Below are the code and all the weights of a small trained network. Each question names an input and a target symbol and asks about switching units off, where a switched-off unit gives its printed mean instead of its output.

import numpy as np


def w(rows, s, z=0):
    codes = np.array(rows[::2]) - 128.0
    scale = np.full(codes.shape[1], s)
    scale[-1] = z or s
    return codes * scale


def f(y):
    return y / 2 * (1 + np.tanh(0.7978845608 * (y + 0.044715 * y**3)))


def softmax(a):
    e = np.exp(a - a.max(-1, keepdims=True))
    return e / e.sum(-1, keepdims=True)


def log_softmax(a):
    a = a - a.max(-1, keepdims=True)
    return a - np.log(np.exp(a).sum(-1, keepdims=True))


def net(x, mask):
    ids = ['ΣΨαβδεζμξπτφω'.index(c) for c in x.split()]
    T = len(ids)
    res = E[ids] + P[:T]
    r = res
    for j in range(3):
        rows = slice(4 * j, 4 * j + 4)
        q, k, v = (r @ M[0][rows].T for M in (Q, K, V))
        z = softmax(np.where(np.tri(T) > 0, q @ k.T / 4**0.5, -1e9)) @ v
        o = O[0][rows]
        res = res + np.where(mask[j], z, o[:, -1]) @ o[:, :-1]
    y = f(res @ A[0][:, :-1].T + A[0][:, -1])
    res = res + np.where(mask[3:11], y, B[0][:, -1]) @ B[0][:, :-1]
    return log_softmax(res[-1] @ U[:, :-1].T + U[:, -1])


Q, K, V, O, A, B = {}, {}, {}, {}, {}, {}
E = w([
[110,98,131,162],'Σ',
[160,65,137,137],'Ψ',
[107,119,166,60],'α',
[107,105,127,189],'β',
[80,122,106,150],'δ',
[108,103,126,152],'ε',
[111,185,137,161],'ζ',
[94,122,115,166],'μ',
[123,170,100,85],'ξ',
[144,166,58,66],'π',
[142,149,119,240],'τ',
[167,84,63,179],'φ',
[252,189,143,65],'ω',
],0.022)
P = w([
[93,194,168,110],'0',
[101,212,133,125],'1',
[117,190,90,91],'2',
[109,174,126,101],'3',
[137,185,149,112],'4',
[183,116,221,18],'5',
[139,254,98,98],'6',
[126,144,187,31],'7',
],0.0052)
Q[0] = w([
[80,121,36,178],'h1',
[157,23,117,181],'h1',
[217,140,112,79],'h1',
[222,82,150,135],'h1',
[160,70,144,203],'h2',
[155,198,38,112],'h2',
[147,92,201,117],'h2',
[215,255,129,127],'h2',
[168,194,152,12],'h3',
[156,97,109,44],'h3',
[42,140,205,167],'h3',
[125,98,181,120],'h3',
],0.0095)
K[0] = w([
[227,122,196,61],'h1',
[79,104,119,120],'h1',
[96,86,110,179],'h1',
[103,12,130,221],'h1',
[153,171,147,106],'h2',
[55,130,149,113],'h2',
[95,106,151,188],'h2',
[55,102,193,121],'h2',
[133,97,76,43],'h3',
[114,138,197,132],'h3',
[46,65,132,150],'h3',
[116,108,188,103],'h3',
],0.011)
V[0] = w([
[40,204,98,118],'h1',
[151,225,172,132],'h1',
[135,107,124,179],'h1',
[87,70,83,120],'h1',
[8,155,88,189],'h2',
[74,36,163,116],'h2',
[84,102,170,90],'h2',
[159,77,43,144],'h2',
[142,141,135,95],'h3',
[93,53,97,101],'h3',
[167,42,140,134],'h3',
[128,63,133,182],'h3',
],0.012)
O[0] = w([
[71,79,127,76,222],'h1',
[177,63,162,96,240],'h1',
[151,67,82,163,97],'h1',
[64,183,101,139,64],'h1',
[116,150,92,80,181],'h2',
[54,91,172,234,6],'h2',
[104,85,199,186,74],'h2',
[130,140,95,117,118],'h2',
[151,174,142,144,156],'h3',
[69,191,86,146,13],'h3',
[141,139,68,254,11],'h3',
[96,146,81,142,19],'h3',
],0.0088,0.0024)
A[0] = w([
[124,159,12,60,253],'n1',
[118,77,54,32,189],'n2',
[166,148,113,117,211],'n3',
[163,64,151,92,131],'n4',
[119,198,41,114,203],'n5',
[113,254,145,125,117],'n6',
[161,90,233,110,35],'n7',
[26,74,96,161,107],'n8',
],0.0092,0.0041)
B[0] = w([
[125,89,135,151,231],'n1',
[159,158,179,193,254],'n2',
[55,61,133,113,181],'n3',
[50,197,102,154,218],'n4',
[198,2,167,123,175],'n5',
[145,88,109,94,137],'n6',
[133,134,81,114,213],'n7',
[119,106,41,87,169],'n8',
],0.0095,0.0096)
U = w([
[252,196,63,95,189],'Σ',
[87,101,105,140,157],'Ψ',
[144,59,254,105,118],'α',
[206,36,178,160,103],'β',
[171,161,103,207,107],'δ',
[130,138,177,125,143],'ε',
[98,59,123,82,53],'ζ',
[95,77,142,121,196],'μ',
[122,141,225,149,254],'ξ',
[124,96,97,100,53],'π',
[120,147,68,118,87],'τ',
[177,99,121,122,10],'φ',
[179,79,226,192,142],'ω',
],0.0074,0.0052)

Each question gives the input, a string of symbols that net reads in full, and the target symbol t.
The units are the heads (4 rows each of Q, K, V and O) and the neurons (one row each of A and B). Each row of codes is followed by its name. A weight is (code - 128) times the scale printed after its matrix; where a second scale follows, it is the last column's (O, A, B and U).
mask holds one flag per unit, heads first, then neurons. A switched-off unit (its flag False) gives its mean, the last column of its rows in O or B, instead of its output. The means were averaged over made-up inputs and are rounded, as every weight is.
A unit's drop is (log p(t) with every unit on - log p(t) with that unit switched off) / (log p(t) with every unit on - log p(t) with every unit switched off).
The circuit of an input: a set's keep is (log p(t) with only the set's units on - log p(t) with every unit switched off) / (log p(t) with every unit on - log p(t) with every unit switched off). Starting from all 11 units, units are removed one at a time, each time the one whose removal leaves the highest keep (on an exact tie, the one counted first), for as long as the keep stays at least 0.8.
circuit, biggest first: the units of the circuit, biggest drop first
most important unit: the unit with the biggest drop
k most important neurons: the k neurons with the biggest drops, biggest first
which heads matter: for each layer, one digit per head in row order, 1 if its drop is at least 0.15 and else 0, layers parted by /
drop when u is switched off: that unit's drop, to one decimal
input β ω μ, target Σ: most important unit : h1
input φ φ ξ, target β: circuit, biggest first : [n5; h2; n1]
input Σ ζ ξ, target ξ: circuit, biggest first : [n2; h1; h3; n4]
input β Ψ ω τ, target Σ: circuit, biggest first : [h1; h2; n7]
input ε Σ φ, target β: 3 most important neurons : [n5; n4; n1]
input μ π ξ, target α: 2 most important neurons : [n2; n1]
input ω ξ δ, target Σ: circuit, biggest first : [h1; n7; h2]
input Ψ ω α Ψ, target Σ: which heads matter : 010
input Ψ ω δ φ, target Σ: which heads matter : 011
input ξ ω τ, target Σ: 2 most important neurons : [n7; n1]
input δ π τ Ψ φ, target β: which heads matter : 110
input τ Σ ε φ φ Σ, target β: 2 most important neurons : [n5; n4]
input ξ μ Ψ ω τ ω ζ ζ, target Σ: 2 most important neurons : [n7; n1]
input ξ τ ω π δ, target Σ: circuit, biggest first : [h2]
input β τ δ ε ω μ β, target Σ: 3 most important neurons : [n7; n1; n5]
input ε ζ ξ ε ξ, target ξ: drop when n2 is switched off : 0.5
input φ π φ Ψ, target β: drop when h3 is switched off : 0.3
input μ φ β, target β: drop when n1 is switched off : 0.2
